Here is a tiny trained network, its code and every weight. The questions are about switching its units off for an input and a class, where a switched-off unit gives its printed mean instead of its output.

import numpy as np


def w(rows, s, z=0):
    codes = np.array(rows[::2]) - 128.0
    scale = np.full(codes.shape[1], s)
    scale[-1] = z or s
    return codes * scale


def f(y):
    return y / 2 * (1 + np.tanh(0.7978845608 * (y + 0.044715 * y**3)))


def log_softmax(a):
    a = a - a.max(-1, keepdims=True)
    return a - np.log(np.exp(a).sum(-1, keepdims=True))


def net(x, mask):
    res = np.array(x, float).reshape(1, 8) / 4 @ E
    y = f(res @ A[0][:, :-1].T + A[0][:, -1])
    res = res + np.where(mask, y, B[0][:, -1]) @ B[0][:, :-1]
    return log_softmax(res[-1] @ U[:, :-1].T + U[:, -1])


A, B = {}, {}
E = w([
[127,129,129,131,125,124],'x0',
[194,138,133,233,115,211],'x1',
[74,132,236,192,146,102],'x2',
[122,158,185,62,80,189],'x3',
[125,2,141,107,130,143],'x4',
[129,129,127,128,129,128],'x5',
[127,127,127,130,132,129],'x6',
[221,130,191,88,156,90],'x7',
],0.0094)
A[0] = w([
[57,128,92,167,121,199,94],'n1',
[179,235,92,156,109,106,170],'n2',
[154,111,183,134,155,111,79],'n3',
[79,98,190,189,160,121,78],'n4',
[241,151,150,238,112,243,34],'n5',
[69,158,207,62,62,212,165],'n6',
[118,103,71,204,191,3,134],'n7',
[149,196,106,139,135,95,99],'n8',
[94,174,124,76,151,50,108],'n9',
[49,153,88,144,99,154,2],'n10',
[143,52,136,115,117,106,149],'n11',
[186,108,50,105,112,166,87],'n12',
[142,143,87,91,63,139,153],'n13',
[127,134,150,103,94,150,93],'n14',
[208,126,166,89,176,117,45],'n15',
[171,115,107,182,111,144,82],'n16',
[192,124,47,91,107,161,62],'n17',
[155,20,130,127,142,169,139],'n18',
[101,121,126,90,99,76,68],'n19',
[92,125,196,175,118,132,79],'n20',
[251,140,174,131,142,100,89],'n21',
[143,125,123,159,127,175,56],'n22',
[90,119,106,146,102,142,76],'n23',
],0.012,0.0062)
B[0] = w([
[107,99,62,111,6,50,182],'n1',
[73,132,199,179,100,215,238],'n2',
[104,160,51,142,113,94,153],'n3',
[143,175,133,169,173,48,187],'n4',
[103,59,102,1,210,139,250],'n5',
[236,80,79,229,145,154,252],'n6',
[242,105,86,169,107,198,236],'n7',
[69,126,195,184,95,168,174],'n8',
[94,48,132,60,184,167,208],'n9',
[104,24,160,136,74,71,161],'n10',
[64,175,144,151,103,196,173],'n11',
[144,206,153,189,197,31,183],'n12',
[150,160,110,186,167,110,178],'n13',
[155,119,96,153,133,137,143],'n14',
[95,100,61,176,32,67,170],'n15',
[134,84,95,78,184,169,154],'n16',
[131,194,191,143,170,41,186],'n17',
[66,187,228,189,92,215,188],'n18',
[98,59,135,41,235,143,160],'n19',
[134,211,165,163,226,39,178],'n20',
[84,77,56,124,5,64,203],'n21',
[107,61,103,52,162,96,140],'n22',
[84,113,112,133,87,97,140],'n23',
],0.0074,0.011)
U = w([
[104,80,103,59,220,143,109],'0',
[102,105,74,132,47,59,99],'1',
[151,149,107,130,144,152,248],'2',
[148,201,126,153,206,61,90],'3',
[250,117,86,166,136,190,92],'4',
[67,161,161,154,125,215,101],'5',
],0.012,0.018)

Each question gives the input, the list of numbers given to net, and the class t.
The units are the neurons (one row each of A and B). Each row of codes is followed by its name. A weight is (code - 128) times the scale printed after its matrix; where a second scale follows, it is the last column's (A, B and U).
mask holds one flag per neuron, in row order. A switched-off neuron (its flag False) gives its mean, the last column of its row in B, instead of its output. The means were averaged over made-up inputs and are rounded, as every weight is.
A unit's drop is (log p(t) with every unit on - log p(t) with that unit switched off) / (log p(t) with every unit on - log p(t) with every unit switched off).
The circuit of an input: a set's keep is (log p(t) with only the set's units on - log p(t) with every unit switched off) / (log p(t) with every unit on - log p(t) with every unit switched off). Starting from the 12 units with the biggest drops (on a tie, the unit counted first), units are removed one at a time, each time the one whose removal leaves the highest keep (on an exact tie, the one counted first), for as long as the keep stays at least 0.8.
units of the circuit, in order: the units of the circuit, biggest drop first
k most important neurons: the k neurons with the biggest drops, biggest first
drop of u: that unit's drop, to one decimal
input [8,7,1,-6,-8,-2,-7,-4], class 5: units of the circuit, in order => [n2]
input [-3,2,6,3,4,8,-5,7], class 1: 2 most important neurons => [n21; n15]
input [-4,-2,-7,-1,6,8,6,1], class 3: units of the circuit, in order => [n12; n17]
input [0,1,-7,-1,8,-1,-6,5], class 5: 2 most important neurons => [n18; n11]
input [-1,5,7,8,-8,-7,-1,8], class 1: 4 most important neurons => [n21; n15; n7; n3]
input [-7,2,8,-2,-1,6,-3,-4], class 3: 2 most important neurons => [n20; n4]
input [-5,-6,-5,7,-3,7,5,-2], class 4: 3 most important neurons => [n6; n5; n13]
input [-2,-3,-8,-5,8,7,7,-5], class 3: units of the circuit, in order => [n12; n17]
input [-1,1,8,-8,3,2,-3,-5], class 3: 3 most important neurons => [n4; n20; n6]
input [-3,3,7,-4,0,7,5,-4], class 3: 2 most important neurons => [n20; n4]
input [-4,-2,2,6,5,1,-6,-7], class 1: 2 most important neurons => [n1; n7]
input [-6,-7,7,2,-1,5,6,3], class 0: 4 most important neurons => [n9; n19; n12; n17]
input [-5,5,-1,1,5,-3,-5,-4], class 0: 2 most important neurons => [n5; n2]
input [1,-8,0,-8,-5,1,-1,-6], class 0: units of the circuit, in order => [n9]
input [-4,0,-4,4,-7,-7,0,5], class 5: 2 most important neurons => [n2; n8]
input [-8,-8,-6,6,-5,7,-3,-1], class 0: 3 most important neurons => [n9; n19; n7]
input [2,-7,-2,-5,-7,-4,-1,1], class 0: 3 most important neurons => [n9; n19; n6]
input [-5,7,5,-6,5,-6,2,3], class 0: 3 most important neurons => [n5; n6; n16]
input [0,4,3,-6,8,-7,7,5], class 5: 3 most important neurons => [n18; n11; n6]
input [6,0,5,-8,-3,-6,-4,3], class 4: units of the circuit, in order => [n7]
input [-6,-4,-7,8,7,1,-1,8], class 1: drop of n15 => 1.0
input [5,5,6,-7,8,0,5,-1], class 5: drop of n18 => 3.8
input [-6,7,-5,2,6,4,1,-6], class 0: drop of n5 => 0.9
input [-4,6,8,3,7,0,-7,-6], class 3: drop of n2 => 0.1
